Below is a small trained network, with its code and all its weights. Each question gives an input and a target symbol and asks what happens when units are switched off, that is, made to give their printed mean instead of their output.

import numpy as np


def w(rows, s, z=0):
    codes = np.array(rows[::2]) - 128.0
    scale = np.full(codes.shape[1], s)
    scale[-1] = z or s
    return codes * scale


def norm(h):
    return h / np.sqrt((h * h).mean(-1, keepdims=True) + 1e-5)


def f(y):
    return y / 2 * (1 + np.tanh(0.7978845608 * (y + 0.044715 * y**3)))


def softmax(a):
    e = np.exp(a - a.max(-1, keepdims=True))
    return e / e.sum(-1, keepdims=True)


def log_softmax(a):
    a = a - a.max(-1, keepdims=True)
    return a - np.log(np.exp(a).sum(-1, keepdims=True))


def net(x, mask):
    ids = ['ΓΔΘβμπ'.index(c) for c in x.split()]
    T = len(ids)
    res = E[ids] + P[:T]
    u = 0
    for l in range(2):
        q, k, v = (norm(res) @ M[l].T for M in (Q, K, V))
        z = softmax(np.where(np.tri(T) > 0, q @ k.T / 3**0.5, -1e9)) @ v
        res = res + np.where(mask[u], z, O[l][:, -1]) @ O[l][:, :-1]
        u += 1
        y = f(norm(res) @ A[l][:, :-1].T + A[l][:, -1])
        res = res + np.where(mask[u : u + 4], y, B[l][:, -1]) @ B[l][:, :-1]
        u += 4
    return log_softmax(norm(res)[-1] @ U[:, :-1].T + U[:, -1])


Q, K, V, O, A, B = {}, {}, {}, {}, {}, {}
E = w([
[149,40,5,209,117,99],'Γ',
[138,84,103,81,184,123],'Δ',
[190,123,128,132,123,206],'Θ',
[126,163,132,158,163,148],'β',
[200,205,128,81,153,145],'μ',
[72,86,104,108,132,133],'π',
],0.017)
P = w([
[37,188,222,255,76,202],'0',
[160,155,128,83,175,78],'1',
[154,108,125,102,148,73],'2',
[176,180,48,71,133,80],'3',
[152,137,74,93,123,81],'4',
[143,103,57,130,105,53],'5',
[154,70,124,122,138,67],'6',
[177,138,74,80,140,69],'7',
[71,84,61,142,37,24],'8',
[145,101,94,112,103,38],'9',
[175,162,83,28,137,104],'10',
[189,152,70,60,131,89],'11',
[149,99,137,94,101,40],'12',
],0.0047)
Q[0] = w([
[54,162,96,148,202,176],'0.h1',
[122,204,105,183,100,135],'0.h1',
[1,135,95,56,61,92],'0.h1',
],0.006)
K[0] = w([
[202,194,114,154,202,143],'0.h1',
[134,210,161,206,46,128],'0.h1',
[159,177,92,82,166,3],'0.h1',
],0.0055)
V[0] = w([
[51,177,152,227,2,61],'0.h1',
[176,71,221,69,98,113],'0.h1',
[204,151,122,78,153,113],'0.h1',
],0.0055)
O[0] = w([
[133,193,117,143,120,174,1],'0.h1',
[116,176,4,147,97,195,90],'0.h1',
[141,137,185,159,149,127,163],'0.h1',
],0.013,0.0067)
A[0] = w([
[241,177,58,73,76,74,218],'0.n1',
[146,113,135,74,65,248,54],'0.n2',
[254,79,101,75,58,107,93],'0.n3',
[168,70,63,27,196,52,255],'0.n4',
],0.0055,0.00063)
B[0] = w([
[73,113,175,28,145,89,151],'0.n1',
[63,3,53,252,53,172,121],'0.n2',
[128,129,224,4,38,142,176],'0.n3',
[36,45,162,151,111,145,254],'0.n4',
],0.0055,0.0085)
Q[1] = w([
[69,194,102,157,112,154],'1.h1',
[135,98,202,169,104,3],'1.h1',
[104,194,43,133,155,147],'1.h1',
],0.0066)
K[1] = w([
[161,57,131,51,112,6],'1.h1',
[119,152,126,186,143,129],'1.h1',
[9,54,128,2,172,23],'1.h1',
],0.0073)
V[1] = w([
[1,180,96,124,128,164],'1.h1',
[140,221,83,76,124,169],'1.h1',
[184,143,105,239,83,156],'1.h1',
],0.0087)
O[1] = w([
[62,27,126,155,182,1,74],'1.h1',
[138,59,129,73,62,174,2],'1.h1',
[131,171,48,52,78,114,149],'1.h1',
],0.0093,0.0065)
A[1] = w([
[123,76,158,233,131,191,1],'1.n1',
[131,48,44,131,195,88,106],'1.n2',
[163,55,2,209,147,155,89],'1.n3',
[146,194,155,177,243,131,85],'1.n4',
],0.007,0.0011)
B[1] = w([
[196,2,61,159,131,128,148],'1.n1',
[101,228,159,162,78,136,255],'1.n2',
[102,161,152,98,40,75,170],'1.n3',
[184,45,141,135,47,97,237],'1.n4',
],0.0079,0.0043)
U = w([
[70,255,167,90,170,125,145],'Γ',
[151,144,178,170,179,86,111],'Δ',
[109,135,29,99,118,83,22],'Θ',
[26,98,160,76,150,78,117],'β',
[101,103,138,81,70,208,129],'μ',
[8,95,115,98,214,113,254],'π',
],0.009,0.00085)

Each question gives the input, a string of symbols that net reads in full, and the target symbol t.
The units are the heads (3 rows each of Q, K, V and O) and the neurons (one row each of A and B). Each row of codes is followed by its name. A weight is (code - 128) times the scale printed after its matrix; where a second scale follows, it is the last column's (O, A, B and U).
mask holds one flag per unit, layer by layer, with each layer's heads first. A switched-off unit (its flag False) gives its mean, the last column of its rows in O or B, instead of its output. The means were averaged over made-up inputs and are rounded, as every weight is.
A unit's drop is (log p(t) with every unit on - log p(t) with that unit switched off) / (log p(t) with every unit on - log p(t) with every unit switched off).
The circuit of an input: a set's keep is (log p(t) with only the set's units on - log p(t) with every unit switched off) / (log p(t) with every unit on - log p(t) with every unit switched off). Starting from all 10 units, units are removed one at a time, each time the one whose removal leaves the highest keep (on an exact tie, the one counted first), for as long as the keep stays at least 0.8.
circuit, biggest first: the units of the circuit, biggest drop first
unit that matters most: the unit with the biggest drop
top k neurons: the k neurons with the biggest drops, biggest first
k most important neurons of layer l: the k neurons of layer l with the biggest drops, biggest first
drop when u is switched off: that unit's drop, to one decimal
input μ Γ μ Δ Δ, target μ: unit that matters most	1.h1
input μ π Γ π Θ Δ β, target μ: top 2 neurons	[0.n4 1.n4]
input μ Γ Γ Δ Γ π, target μ: circuit, biggest first	[1.h1 0.n4 0.h1]
input μ Θ μ Δ Γ Θ Γ π, target μ: circuit, biggest first	[1.h1 0.n4]
input μ β Γ Θ Γ, target μ: circuit, biggest first	[1.h1 0.n4 0.h1]
input Γ β π, target Γ: circuit, biggest first	[1.h1 0.h1 0.n4]
input μ π Γ Δ Θ μ, target μ: top 3 neurons	[0.n4 0.n3 1.n2]
input Γ Δ Γ Δ β Δ β Θ Δ Γ Θ, target Γ: top 3 neurons	[1.n4 0.n4 1.n1]
input Γ π Δ Δ Δ β Δ β μ Θ, target Γ: top 2 neurons	[1.n4 1.n1]
input β Δ Δ π π Δ Δ β π Δ μ, target β: top 2 neurons	[1.n2 0.n1]
input Γ μ β Γ, target Γ: top 2 neurons	[1.n2 1.n4]
input Γ Δ β Δ Δ β π β β Γ Γ, target Γ: 3 most important neurons of layer 1	[1.n2 1.n4 1.n1]
input Γ Θ μ μ Δ, target Γ: 2 most important neurons of layer 0	[0.n1 0.n4]
input Γ Δ Γ Δ β Θ Δ Γ β Δ, target Γ: top 2 neurons	[1.n2 1.n4]
input μ π β π Θ π μ, target μ: most important neuron of layer 0	[0.n4]
input Θ π Δ β β, target Θ: drop when 1.n4 is switched off	0.2
input β Δ μ β μ Δ Δ Γ Δ Δ μ, target β: drop when 0.h1 is switched off	0.3
input Δ μ Γ Δ β β Δ β Γ, target Δ: drop when 0.h1 is switched off	0.2
